Below are the code and all the weights of a small trained network. Each question names an input and a class and asks about switching units off, where a switched-off unit gives its printed mean instead of its output.

import numpy as np


def w(rows, s, z=0):
    codes = np.array(rows[::2]) - 128.0
    scale = np.full(codes.shape[1], s)
    scale[-1] = z or s
    return codes * scale


def f(y):
    return y / 2 * (1 + np.tanh(0.7978845608 * (y + 0.044715 * y**3)))


def log_softmax(a):
    a = a - a.max(-1, keepdims=True)
    return a - np.log(np.exp(a).sum(-1, keepdims=True))


def net(x, mask):
    res = np.array(x, float).reshape(1, 7) / 4 @ E
    y = f(res @ A[0][:, :-1].T + A[0][:, -1])
    res = res + np.where(mask, y, B[0][:, -1]) @ B[0][:, :-1]
    return log_softmax(res[-1] @ U[:, :-1].T + U[:, -1])


A, B = {}, {}
E = w([
[38,60,117,245,113,118,100],'x0',
[236,108,140,195,104,171,184],'x1',
[203,83,61,109,138,74,90],'x2',
[136,202,115,177,47,163,39],'x3',
[150,37,171,65,105,225,64],'x4',
[96,112,116,115,1,85,167],'x5',
[155,138,238,147,124,52,85],'x6',
],0.0064)
A[0] = w([
[133,88,168,93,118,193,91,82],'neuron 1',
[187,128,138,171,123,158,150,72],'neuron 2',
[186,127,154,185,131,162,175,124],'neuron 3',
[166,169,135,77,134,122,142,76],'neuron 4',
[120,92,141,96,69,90,186,140],'neuron 5',
[107,111,31,138,138,187,152,74],'neuron 6',
[55,179,193,117,120,170,159,202],'neuron 7',
[151,154,124,165,204,154,76,58],'neuron 8',
[54,142,96,63,154,94,53,115],'neuron 9',
[89,142,112,100,169,107,73,196],'neuron 10',
[64,69,115,218,124,107,111,53],'neuron 11',
[201,114,125,179,111,160,175,82],'neuron 12',
[121,137,110,142,107,98,160,35],'neuron 13',
[147,60,125,102,120,154,63,140],'neuron 14',
[135,181,105,169,153,81,149,20],'neuron 15',
[83,187,209,122,112,206,199,4],'neuron 16',
[136,161,65,151,138,59,143,187],'neuron 17',
[173,233,142,33,109,132,168,33],'neuron 18',
[126,74,170,100,110,182,94,59],'neuron 19',
[163,88,131,185,132,144,140,43],'neuron 20',
[109,152,31,105,109,187,162,86],'neuron 21',
[153,215,103,159,62,145,50,76],'neuron 22',
[124,157,106,152,152,86,151,40],'neuron 23',
[175,83,66,115,111,61,91,127],'neuron 24',
[126,53,155,103,176,83,180,62],'neuron 25',
[122,225,107,179,164,93,165,47],'neuron 26',
[145,127,237,148,116,53,100,55],'neuron 27',
[164,121,190,140,121,63,91,78],'neuron 28',
[112,82,166,113,172,93,228,12],'neuron 29',
[124,98,147,111,139,145,136,44],'neuron 30',
[126,100,127,95,73,145,137,42],'neuron 31',
[141,179,129,159,101,152,64,57],'neuron 32',
[114,109,123,179,128,133,120,206],'neuron 33',
[146,142,127,158,250,168,114,147],'neuron 34',
[114,114,117,104,24,96,173,132],'neuron 35',
[189,103,51,106,131,72,68,71],'neuron 36',
[98,89,123,196,150,114,108,18],'neuron 37',
],0.012,0.0025)
B[0] = w([
[93,142,71,120,63,132,188,210],'neuron 1',
[102,83,131,114,128,76,101,163],'neuron 2',
[126,75,128,114,115,39,112,185],'neuron 3',
[114,114,200,95,100,183,131,179],'neuron 4',
[116,186,129,156,119,119,63,196],'neuron 5',
[91,156,139,84,241,122,188,197],'neuron 6',
[217,92,119,206,129,67,144,228],'neuron 7',
[73,195,168,169,113,145,93,184],'neuron 8',
[74,36,134,102,124,29,90,236],'neuron 9',
[166,113,141,117,107,49,105,201],'neuron 10',
[175,110,237,57,89,221,125,235],'neuron 11',
[88,56,134,101,127,44,104,188],'neuron 12',
[57,141,138,143,105,135,134,152],'neuron 13',
[139,144,71,143,74,134,192,214],'neuron 14',
[88,121,77,120,82,146,169,186],'neuron 15',
[175,84,135,249,151,138,169,204],'neuron 16',
[146,136,75,134,82,109,177,230],'neuron 17',
[145,88,239,38,85,219,130,242],'neuron 18',
[96,146,78,106,73,146,186,203],'neuron 19',
[77,86,160,111,118,103,109,156],'neuron 20',
[103,159,133,103,239,108,173,211],'neuron 21',
[146,122,40,118,182,194,19,253],'neuron 22',
[91,119,98,120,98,142,153,166],'neuron 23',
[178,117,149,228,129,136,146,216],'neuron 24',
[180,111,50,108,157,209,58,205],'neuron 25',
[86,125,61,127,55,126,194,224],'neuron 26',
[74,173,132,88,251,91,212,228],'neuron 27',
[100,166,137,118,204,111,187,196],'neuron 28',
[132,115,48,118,169,188,50,203],'neuron 29',
[80,119,105,131,125,152,119,135],'neuron 30',
[59,161,135,142,104,124,131,157],'neuron 31',
[109,110,78,116,178,199,79,193],'neuron 32',
[222,143,145,95,106,137,135,177],'neuron 33',
[90,247,176,186,101,117,63,221],'neuron 34',
[61,227,175,173,91,99,67,229],'neuron 35',
[169,62,161,236,145,143,163,220],'neuron 36',
[127,93,197,99,96,190,149,174],'neuron 37',
],0.024,0.0069)
U = w([
[106,145,33,107,33,123,209,74],'0',
[154,104,210,61,93,180,139,111],'1',
[118,180,123,85,240,84,195,85],'2',
[149,118,32,114,154,160,38,107],'3',
[181,91,139,241,128,109,162,252],'4',
[105,241,149,155,83,78,66,218],'5',
[115,59,116,73,98,2,82,97],'6',
[225,187,123,82,106,31,130,93],'7',
],0.0085,0.003)

Each question gives the input, the list of numbers given to net, and the class t.
The units are the neurons (one row each of A and B). Each row of codes is followed by its name. A weight is (code - 128) times the scale printed after its matrix; where a second scale follows, it is the last column's (A, B and U).
mask holds one flag per neuron, in row order. A switched-off neuron (its flag False) gives its mean, the last column of its row in B, instead of its output. The means were averaged over made-up inputs and are rounded, as every weight is.
A unit's drop is (log p(t) with every unit on - log p(t) with that unit switched off) / (log p(t) with every unit on - log p(t) with every unit switched off).
most important unit: the unit with the biggest drop
top k neurons: the k neurons with the biggest drops, biggest first
drop when u is switched off: that unit's drop, to one decimal
input [2,-5,3,-6,-8,3,8], class 0: top 4 neurons : neuron 26; neuron 17; neuron 15; neuron 23
input [-4,-4,5,-8,-1,-1,-6], class 3: most important unit : neuron 25
input [-4,-5,-4,-1,-7,-2,7], class 0: top 3 neurons : neuron 26; neuron 15; neuron 21
input [-8,0,0,-7,3,-8,4], class 1: top 3 neurons : neuron 18; neuron 4; neuron 35
input [7,1,-5,-3,6,4,-8], class 2: top 2 neurons : neuron 6; neuron 21
input [5,6,4,6,-2,6,8], class 2: top 2 neurons : neuron 27; neuron 28
input [1,7,8,8,-2,-6,6], class 3: top 2 neurons : neuron 22; neuron 32
input [6,-6,0,-6,-7,-7,-7], class 0: top 4 neurons : neuron 26; neuron 17; neuron 15; neuron 27
input [-1,3,-3,-6,-4,-7,4], class 5: top 3 neurons : neuron 34; neuron 22; neuron 8
input [1,-4,-2,6,-2,-7,-3], class 5: top 3 neurons : neuron 34; neuron 8; neuron 25
input [2,-5,7,-5,5,6,0], class 4: top 3 neurons : neuron 24; neuron 36; neuron 22
input [-8,8,6,-7,-5,-4,5], class 1: top 3 neurons : neuron 18; neuron 4; neuron 9
input [-7,-4,6,-4,-2,-3,4], class 1: drop when neuron 18 is switched off : 1.4
input [2,-5,-7,-5,1,-2,0], class 4: drop when neuron 16 is switched off : 0.3
input [8,-2,5,-8,8,-2,3], class 0: most important unit : neuron 14
input [6,2,-1,8,1,-8,8], class 2: drop when neuron 28 is switched off : 1.0
